Below are the code and all the weights of a small trained network. Each question names an input and a target symbol and asks about switching units off, where a switched-off unit gives its printed mean instead of its output.

import numpy as np


def w(rows, s, z=0):
    codes = np.array(rows[::2]) - 128.0
    scale = np.full(codes.shape[1], s)
    scale[-1] = z or s
    return codes * scale


def norm(h):
    return h / np.sqrt((h * h).mean(-1, keepdims=True) + 1e-5)


def f(y):
    return np.maximum(y, 0)


def softmax(a):
    e = np.exp(a - a.max(-1, keepdims=True))
    return e / e.sum(-1, keepdims=True)


def log_softmax(a):
    a = a - a.max(-1, keepdims=True)
    return a - np.log(np.exp(a).sum(-1, keepdims=True))


def net(x, mask):
    ids = ['Ωαβδεξτψ'.index(c) for c in x.split()]
    T = len(ids)
    res = E[ids] + P[:T]
    r = norm(res)
    for j in range(2):
        rows = slice(4 * j, 4 * j + 4)
        q, k, v = (r @ M[0][rows].T for M in (Q, K, V))
        z = softmax(np.where(np.tri(T) > 0, q @ k.T / 4**0.5, -1e9)) @ v
        o = O[0][rows]
        res = res + np.where(mask[j], z, o[:, -1]) @ o[:, :-1]
    y = f(norm(res) @ A[0][:, :-1].T + A[0][:, -1])
    res = res + np.where(mask[2:18], y, B[0][:, -1]) @ B[0][:, :-1]
    return log_softmax(norm(res)[-1] @ U[:, :-1].T + U[:, -1])


Q, K, V, O, A, B = {}, {}, {}, {}, {}, {}
E = w([
[219,62,62],'Ω',
[168,174,141],'α',
[150,171,115],'β',
[2,94,128],'δ',
[109,151,115],'ε',
[160,132,188],'ξ',
[199,125,167],'τ',
[151,105,144],'ψ',
],0.0095)
P = w([
[98,254,191],'0',
[130,208,151],'1',
[152,180,130],'2',
[165,154,106],'3',
[168,129,93],'4',
[175,113,84],'5',
],0.0031)
Q[0] = w([
[127,136,110],'head 1',
[154,193,67],'head 1',
[178,126,151],'head 1',
[111,207,7],'head 1',
[64,60,140],'head 2',
[161,118,25],'head 2',
[173,61,67],'head 2',
[158,116,61],'head 2',
],0.012)
K[0] = w([
[125,145,121],'head 1',
[137,210,42],'head 1',
[181,119,153],'head 1',
[90,248,23],'head 1',
[29,115,100],'head 2',
[203,73,69],'head 2',
[184,141,37],'head 2',
[185,101,83],'head 2',
],0.011)
V[0] = w([
[224,134,50],'head 1',
[16,142,107],'head 1',
[72,229,22],'head 1',
[211,166,209],'head 1',
[167,114,131],'head 2',
[50,182,65],'head 2',
[49,181,79],'head 2',
[154,161,3],'head 2',
],0.0036)
O[0] = w([
[114,201,200,100],'head 1',
[220,115,50,158],'head 1',
[221,235,64,250],'head 1',
[3,137,157,194],'head 1',
[97,124,139,110],'head 2',
[199,171,69,165],'head 2',
[206,158,63,170],'head 2',
[93,221,98,104],'head 2',
],0.0043,0.0017)
A[0] = w([
[163,167,127,139],'neuron 1',
[142,146,129,121],'neuron 2',
[121,16,136,103],'neuron 3',
[125,123,180,213],'neuron 4',
[123,95,127,71],'neuron 5',
[178,82,126,161],'neuron 6',
[249,93,234,89],'neuron 7',
[162,112,157,113],'neuron 8',
[187,163,155,97],'neuron 9',
[188,137,208,5],'neuron 10',
[148,90,66,56],'neuron 11',
[116,136,203,160],'neuron 12',
[150,164,137,99],'neuron 13',
[88,166,156,86],'neuron 14',
[132,74,131,125],'neuron 15',
[1,116,112,70],'neuron 16',
],0.0073,0.0022)
B[0] = w([
[132,83,157,219],'neuron 1',
[128,111,139,163],'neuron 2',
[141,12,196,195],'neuron 3',
[126,97,81,213],'neuron 4',
[149,127,109,134],'neuron 5',
[182,145,111,147],'neuron 6',
[52,252,102,203],'neuron 7',
[123,154,137,147],'neuron 8',
[107,83,121,206],'neuron 9',
[89,227,83,169],'neuron 10',
[99,120,210,190],'neuron 11',
[130,94,58,228],'neuron 12',
[116,96,142,187],'neuron 13',
[165,134,163,173],'neuron 14',
[136,76,154,158],'neuron 15',
[143,227,98,253],'neuron 16',
],0.015,0.0027)
U = w([
[82,225,76,215],'Ω',
[7,136,183,93],'α',
[169,183,199,1],'β',
[180,142,177,62],'δ',
[227,132,46,141],'ε',
[165,89,136,73],'ξ',
[136,82,154,88],'τ',
[86,24,118,199],'ψ',
],0.014,0.0038)

Each question gives the input, a string of symbols that net reads in full, and the target symbol t.
The units are the heads (4 rows each of Q, K, V and O) and the neurons (one row each of A and B). Each row of codes is followed by its name. A weight is (code - 128) times the scale printed after its matrix; where a second scale follows, it is the last column's (O, A, B and U).
mask holds one flag per unit, heads first, then neurons. A switched-off unit (its flag False) gives its mean, the last column of its rows in O or B, instead of its output. The means were averaged over made-up inputs and are rounded, as every weight is.
A unit's drop is (log p(t) with every unit on - log p(t) with that unit switched off) / (log p(t) with every unit on - log p(t) with every unit switched off).
The circuit of an input: a set's keep is (log p(t) with only the set's units on - log p(t) with every unit switched off) / (log p(t) with every unit on - log p(t) with every unit switched off). Starting from the 12 units with the biggest drops (on a tie, the unit counted first), units are removed one at a time, each time the one whose removal leaves the highest keep (on an exact tie, the one counted first), for as long as the keep stays at least 0.8.
circuit, biggest first: the units of the circuit, biggest drop first
unit that matters most: the unit with the biggest drop
k most important neurons: the k neurons with the biggest drops, biggest first
heads that matter: for each layer, one digit per head in row order, 1 if its drop is at least 0.15 and else 0, layers parted by /
drop when u is switched off: that unit's drop, to one decimal
input ε ξ τ α ψ Ω, target ψ: heads that matter -> 11
input ξ Ω Ω ε ε, target ε: circuit, biggest first -> (neuron 7)
input β Ω ψ ξ, target Ω: heads that matter -> 00
input ε ε β, target ε: 3 most important neurons -> (neuron 7; neuron 3; neuron 11)
input δ δ ε, target ε: circuit, biggest first -> (head 1; neuron 7)
input ψ δ ε ψ δ β, target ψ: heads that matter -> 01
input ε δ δ δ, target ψ: circuit, biggest first -> (head 1; neuron 7)
input ε β ψ ξ β, target ψ: 3 most important neurons -> (neuron 16; neuron 7; neuron 9)
input ψ δ ε, target ψ: 4 most important neurons -> (neuron 16; neuron 1; neuron 7; neuron 9)
input ε Ω Ω ε ψ ε, target ψ: 2 most important neurons -> (neuron 16; neuron 7)
input δ δ ψ τ, target α: 3 most important neurons -> (neuron 7; neuron 3; neuron 16)
input ε δ ξ δ τ, target Ω: 2 most important neurons -> (neuron 7; neuron 10)
input ψ ξ δ β β β, target β: drop when neuron 16 is switched off -> 0.1
input β τ δ ψ, target ψ: drop when head 1 is switched off -> 1.1
input ξ δ τ, target Ω: drop when neuron 7 is switched off -> 0.8
input ψ τ τ ε ξ δ, target Ω: unit that matters most -> neuron 16
